Below is a small trained network, with its code and all its weights. Each question gives an input and a target symbol and asks what happens when units are switched off, that is, made to give their printed mean instead of their output.

import numpy as np


def w(rows, s, z=0):
    codes = np.array(rows[::2]) - 128.0
    scale = np.full(codes.shape[1], s)
    scale[-1] = z or s
    return codes * scale


def norm(h):
    return h / np.sqrt((h * h).mean(-1, keepdims=True) + 1e-5)


def f(y):
    return y / 2 * (1 + np.tanh(0.7978845608 * (y + 0.044715 * y**3)))


def softmax(a):
    e = np.exp(a - a.max(-1, keepdims=True))
    return e / e.sum(-1, keepdims=True)


def log_softmax(a):
    a = a - a.max(-1, keepdims=True)
    return a - np.log(np.exp(a).sum(-1, keepdims=True))


def net(x, mask):
    ids = ['αβγεζηθλμξστφψω'.index(c) for c in x.split()]
    T = len(ids)
    res = E[ids] + P[:T]
    u = 0
    for l in range(2):
        r = norm(res)
        for j in range(2):
            rows = slice(4 * j, 4 * j + 4)
            q, k, v = (r @ M[l][rows].T for M in (Q, K, V))
            z = softmax(np.where(np.tri(T) > 0, q @ k.T / 4**0.5, -1e9)) @ v
            o = O[l][rows]
            res = res + np.where(mask[u + j], z, o[:, -1]) @ o[:, :-1]
        u += 2
        y = f(norm(res) @ A[l][:, :-1].T + A[l][:, -1])
        res = res + np.where(mask[u : u + 12], y, B[l][:, -1]) @ B[l][:, :-1]
        u += 12
    return log_softmax(norm(res)[-1] @ U[:, :-1].T + U[:, -1])


Q, K, V, O, A, B = {}, {}, {}, {}, {}, {}
E = w([
[143,91,160,100,138],'α',
[140,112,151,85,109],'β',
[186,80,4,134,155],'γ',
[84,94,134,138,111],'ε',
[113,147,134,151,131],'ζ',
[131,141,151,160,153],'η',
[90,150,115,150,104],'θ',
[108,125,139,170,147],'λ',
[111,100,131,90,100],'μ',
[120,159,126,93,91],'ξ',
[94,123,128,118,95],'σ',
[148,178,139,135,138],'τ',
[119,174,126,154,129],'φ',
[103,161,111,136,107],'ψ',
[119,124,125,93,88],'ω',
],0.024)
P = w([
[153,116,154,164,105],'0',
[84,137,77,97,180],'1',
[75,142,168,63,197],'2',
[190,101,184,192,57],'3',
[149,114,43,167,114],'4',
[77,229,97,53,255],'5',
[133,236,201,164,87],'6',
],0.0091)
Q[0] = w([
[111,135,115,128,125],'L0H1',
[107,112,153,124,120],'L0H1',
[124,127,127,143,132],'L0H1',
[126,123,133,137,130],'L0H1',
[146,96,4,146,129],'L0H2',
[119,140,128,129,113],'L0H2',
[166,107,146,171,66],'L0H2',
[156,110,113,137,131],'L0H2',
],0.038)
K[0] = w([
[109,124,86,132,151],'L0H1',
[104,142,134,140,126],'L0H1',
[122,110,123,150,136],'L0H1',
[134,122,142,140,122],'L0H1',
[11,190,255,74,166],'L0H2',
[136,128,118,150,130],'L0H2',
[103,131,47,88,202],'L0H2',
[110,124,126,97,143],'L0H2',
],0.029)
V[0] = w([
[182,126,39,132,133],'L0H1',
[96,149,138,129,134],'L0H1',
[138,87,134,135,161],'L0H1',
[75,161,175,123,111],'L0H1',
[27,49,101,125,43],'L0H2',
[210,21,104,106,172],'L0H2',
[50,16,165,130,176],'L0H2',
[84,57,123,253,183],'L0H2',
],0.021)
O[0] = w([
[161,57,88,161,94,91],'L0H1',
[128,144,156,139,133,159],'L0H1',
[130,148,115,115,94,124],'L0H1',
[110,163,163,124,166,167],'L0H1',
[79,147,4,77,153,122],'L0H2',
[149,56,151,111,229,34],'L0H2',
[26,109,121,118,207,139],'L0H2',
[34,71,95,208,126,248],'L0H2',
],0.021,0.017)
A[0] = w([
[200,2,36,117,84,68],'L0N1',
[184,181,86,109,44,154],'L0N2',
[208,26,46,137,104,77],'L0N3',
[61,149,164,120,80,137],'L0N4',
[120,111,176,185,98,114],'L0N5',
[29,104,92,84,106,140],'L0N6',
[201,105,123,120,104,207],'L0N7',
[216,188,139,169,169,235],'L0N8',
[96,65,148,162,183,135],'L0N9',
[105,195,80,134,152,128],'L0N10',
[121,95,129,192,77,1],'L0N11',
[124,121,116,66,193,117],'L0N12',
],0.022,0.0051)
B[0] = w([
[169,1,103,136,108,139],'L0N1',
[18,110,152,121,142,237],'L0N2',
[168,19,87,132,140,137],'L0N3',
[132,119,134,175,138,224],'L0N4',
[155,140,163,123,165,208],'L0N5',
[161,154,146,152,177,249],'L0N6',
[103,128,142,109,175,168],'L0N7',
[89,119,159,117,73,191],'L0N8',
[65,90,144,151,128,237],'L0N9',
[76,118,115,80,144,184],'L0N10',
[143,156,148,70,144,187],'L0N11',
[129,135,150,95,193,151],'L0N12',
],0.041,0.014)
Q[1] = w([
[198,178,148,147,196],'L1H1',
[147,2,176,179,148],'L1H1',
[129,134,146,54,97],'L1H1',
[140,177,166,152,56],'L1H1',
[180,111,77,168,132],'L1H2',
[145,183,144,91,120],'L1H2',
[71,103,158,135,172],'L1H2',
[149,176,96,140,119],'L1H2',
],0.032)
K[1] = w([
[251,136,121,152,172],'L1H1',
[192,20,107,126,62],'L1H1',
[109,149,153,38,125],'L1H1',
[132,156,223,152,74],'L1H1',
[87,154,150,160,157],'L1H2',
[193,141,168,63,133],'L1H2',
[63,64,107,128,79],'L1H2',
[118,191,153,97,135],'L1H2',
],0.027)
V[1] = w([
[94,37,73,144,19],'L1H1',
[21,216,186,115,160],'L1H1',
[89,193,134,143,123],'L1H1',
[121,134,189,89,204],'L1H1',
[145,46,136,123,96],'L1H2',
[156,68,91,131,86],'L1H2',
[93,182,213,114,203],'L1H2',
[100,249,172,154,149],'L1H2',
],0.017)
O[1] = w([
[77,140,247,181,171,112],'L1H1',
[242,68,59,224,127,250],'L1H1',
[148,84,89,171,137,166],'L1H1',
[217,139,86,123,97,170],'L1H1',
[148,128,175,120,186,102],'L1H2',
[99,98,170,133,172,74],'L1H2',
[198,182,80,115,77,215],'L1H2',
[123,133,35,125,89,188],'L1H2',
],0.016,0.022)
A[1] = w([
[145,48,199,192,85,132],'L1N1',
[100,108,36,51,180,133],'L1N2',
[23,52,149,144,164,120],'L1N3',
[4,71,208,129,110,153],'L1N4',
[209,40,232,146,185,254],'L1N5',
[70,104,92,170,185,186],'L1N6',
[113,163,244,104,189,175],'L1N7',
[142,93,135,208,160,62],'L1N8',
[165,92,167,67,62,40],'L1N9',
[46,109,169,35,191,97],'L1N10',
[144,161,206,41,165,56],'L1N11',
[175,36,85,25,119,77],'L1N12',
],0.021,0.0056)
B[1] = w([
[73,50,134,182,102,212],'L1N1',
[90,41,152,109,68,171],'L1N2',
[148,120,214,150,190,237],'L1N3',
[211,172,153,101,194,221],'L1N4',
[134,65,68,4,149,189],'L1N5',
[186,184,179,111,135,253],'L1N6',
[177,143,166,104,182,148],'L1N7',
[130,53,82,111,90,209],'L1N8',
[181,125,98,85,175,143],'L1N9',
[116,133,231,124,133,159],'L1N10',
[113,129,134,236,151,138],'L1N11',
[151,192,204,197,212,148],'L1N12',
],0.038,0.017)
U = w([
[65,166,84,171,153,171],'α',
[249,161,133,108,157,114],'β',
[173,200,135,82,89,242],'γ',
[162,126,134,232,212,81],'ε',
[114,140,69,109,158,219],'ζ',
[127,221,180,135,151,90],'η',
[148,126,171,110,144,136],'θ',
[25,118,111,142,207,2],'λ',
[114,119,194,181,69,172],'μ',
[157,152,89,87,193,178],'ξ',
[162,99,171,89,164,115],'σ',
[239,102,203,114,73,18],'τ',
[50,118,185,87,110,87],'φ',
[220,147,75,163,131,180],'ψ',
[158,25,96,145,119,93],'ω',
],0.016,0.005)

Each question gives the input, a string of symbols that net reads in full, and the target symbol t.
The units are the heads (4 rows each of Q, K, V and O) and the neurons (one row each of A and B). Each row of codes is followed by its name. A weight is (code - 128) times the scale printed after its matrix; where a second scale follows, it is the last column's (O, A, B and U).
mask holds one flag per unit, layer by layer, with each layer's heads first. A switched-off unit (its flag False) gives its mean, the last column of its rows in O or B, instead of its output. The means were averaged over made-up inputs and are rounded, as every weight is.
A unit's drop is (log p(t) with every unit on - log p(t) with that unit switched off) / (log p(t) with every unit on - log p(t) with every unit switched off).
The circuit of an input: a set's keep is (log p(t) with only the set's units on - log p(t) with every unit switched off) / (log p(t) with every unit on - log p(t) with every unit switched off). Starting from the 12 units with the biggest drops (on a tie, the unit counted first), units are removed one at a time, each time the one whose removal leaves the highest keep (on an exact tie, the one counted first), for as long as the keep stays at least 0.8.
units of the circuit, in order: the units of the circuit, biggest drop first
most important unit: the unit with the biggest drop
k most important neurons: the k neurons with the biggest drops, biggest first
top k neurons in layer l: the k neurons of layer l with the biggest drops, biggest first
heads that matter: for each layer, one digit per head in row order, 1 if its drop is at least 0.15 and else 0, layers parted by /
drop of u: that unit's drop, to one decimal
input η μ φ λ, target ξ: units of the circuit, in order : [L0H2]
input λ φ λ φ η τ, target μ: heads that matter : 01 / 10
input λ μ ψ α φ, target η: 2 most important neurons : [L0N2; L1N4]
input λ η μ, target ε: heads that matter : 01 / 00
input φ λ ω η λ ε, target ω: heads that matter : 01 / 00
input μ α λ, target ξ: heads that matter : 01 / 10
input ζ β η ω, target β: units of the circuit, in order : [L0H2; L1H1]
input ε λ φ, target λ: heads that matter : 01 / 00
input λ ψ α φ λ λ, target μ: top 2 neurons in layer 0 : [L0N9; L0N2]
input λ λ ζ ω ξ ξ φ, target γ: heads that matter : 01 / 00
input λ ζ φ θ ζ, target μ: units of the circuit, in order : [L0H2; L0N2; L1N6]
input ψ λ λ, target η: units of the circuit, in order : [L0H2; L0N2; L1N4]
input η λ λ ξ θ ω λ, target α: heads that matter : 01 / 00
input ξ η λ ε σ τ, target λ: most important unit : L0H2
input λ λ β γ φ, target σ: heads that matter : 11 / 10
input η λ η λ ω λ α, target φ: 2 most important neurons : [L1N2; L0N2]
input θ ω φ γ λ ε φ, target σ: heads that matter : 01 / 10
input λ λ λ ζ λ μ, target ψ: 2 most important neurons : [L0N9; L1N3]
input γ φ τ λ λ, target σ: heads that matter : 00 / 01
input φ λ μ λ ω β η, target φ: most important unit : L0H2
input ω ξ θ, target φ: 2 most important neurons : [L1N2; L0N10]
input λ η θ φ η, target α: 2 most important neurons : [L0N9; L0N6]
input η η λ ψ η ω σ, target ω: 2 most important neurons : [L0N2; L1N5]
input β λ λ, target β: 2 most important neurons : [L1N12; L0N2]
input ψ ω λ, target η: drop of L0N2 : 0.5
input λ η η ξ φ, target ω: drop of L0N1 : 0.0
